Below are the code and all the weights of a small trained network. Each question names an input and a class and asks about switching units off, where a switched-off unit gives its printed mean instead of its output.

import numpy as np


def w(rows, s, z=0):
    codes = np.array(rows[::2]) - 128.0
    scale = np.full(codes.shape[1], s)
    scale[-1] = z or s
    return codes * scale


def f(y):
    return y / 2 * (1 + np.tanh(0.7978845608 * (y + 0.044715 * y**3)))


def log_softmax(a):
    a = a - a.max(-1, keepdims=True)
    return a - np.log(np.exp(a).sum(-1, keepdims=True))


def net(x, mask):
    res = np.array(x, float).reshape(1, 2) / 4 @ E
    y = f(res @ A[0][:, :-1].T + A[0][:, -1])
    res = res + np.where(mask, y, B[0][:, -1]) @ B[0][:, :-1]
    return log_softmax(res[-1] @ U[:, :-1].T + U[:, -1])


A, B = {}, {}
E = w([
[180,211,91,187,176,34,166],'x0',
[3,139,113,109,148,59,80],'x1',
],0.011)
A[0] = w([
[228,54,145,158,91,159,219,45],'N0',
[108,53,191,85,41,193,30,77],'N1',
[107,108,177,158,109,166,74,31],'N2',
[254,132,133,168,82,244,162,26],'N3',
[83,84,72,93,146,81,128,25],'N4',
[158,205,46,203,146,87,150,39],'N5',
[74,47,190,109,104,206,130,27],'N6',
[103,126,131,182,137,121,170,26],'N7',
[18,149,87,114,139,92,54,2],'N8',
[158,215,114,199,201,76,144,30],'N9',
],0.0076,0.0074)
B[0] = w([
[92,146,91,92,114,84,109,204],'N0',
[157,100,141,162,159,151,159,255],'N1',
[121,118,33,71,217,90,190,132],'N2',
[95,164,107,82,115,110,106,230],'N3',
[105,126,31,60,167,84,125,138],'N4',
[142,109,138,121,165,156,164,189],'N5',
[144,93,118,115,179,138,170,203],'N6',
[119,102,3,52,207,82,186,112],'N7',
[89,148,75,69,127,86,88,196],'N8',
[147,104,128,132,166,135,172,194],'N9',
],0.025,0.0081)
U = w([
[186,94,123,150,198,131,216,66],'0',
[84,176,73,79,121,90,76,74],'1',
[167,154,235,251,49,146,74,247],'2',
],0.017,0.013)

Each question gives the input, the list of numbers given to net, and the class t.
The units are the neurons (one row each of A and B). Each row of codes is followed by its name. A weight is (code - 128) times the scale printed after its matrix; where a second scale follows, it is the last column's (A, B and U).
mask holds one flag per neuron, in row order. A switched-off neuron (its flag False) gives its mean, the last column of its row in B, instead of its output. The means were averaged over made-up inputs and are rounded, as every weight is.
A unit's drop is (log p(t) with every unit on - log p(t) with that unit switched off) / (log p(t) with every unit on - log p(t) with every unit switched off).
most important unit: the unit with the biggest drop
top k neurons: the k neurons with the biggest drops, biggest first
drop of u: that unit's drop, to one decimal
input [-7,6], class 0: most important unit -> N1
input [5,-6], class 1: top 4 neurons -> N3; N0; N1; N6
input [-7,-8], class 1: top 4 neurons -> N3; N0; N9; N5
input [-6,6], class 0: top 4 neurons -> N1; N6; N3; N0
input [-6,-7], class 1: top 4 neurons -> N3; N0; N9; N5
input [6,-7], class 1: top 4 neurons -> N3; N0; N1; N6
input [8,7], class 0: top 2 neurons -> N9; N5
input [5,-7], class 1: top 2 neurons -> N3; N0
input [3,-4], class 1: drop of N0 -> 0.1
input [-1,-3], class 2: drop of N8 -> 0.2
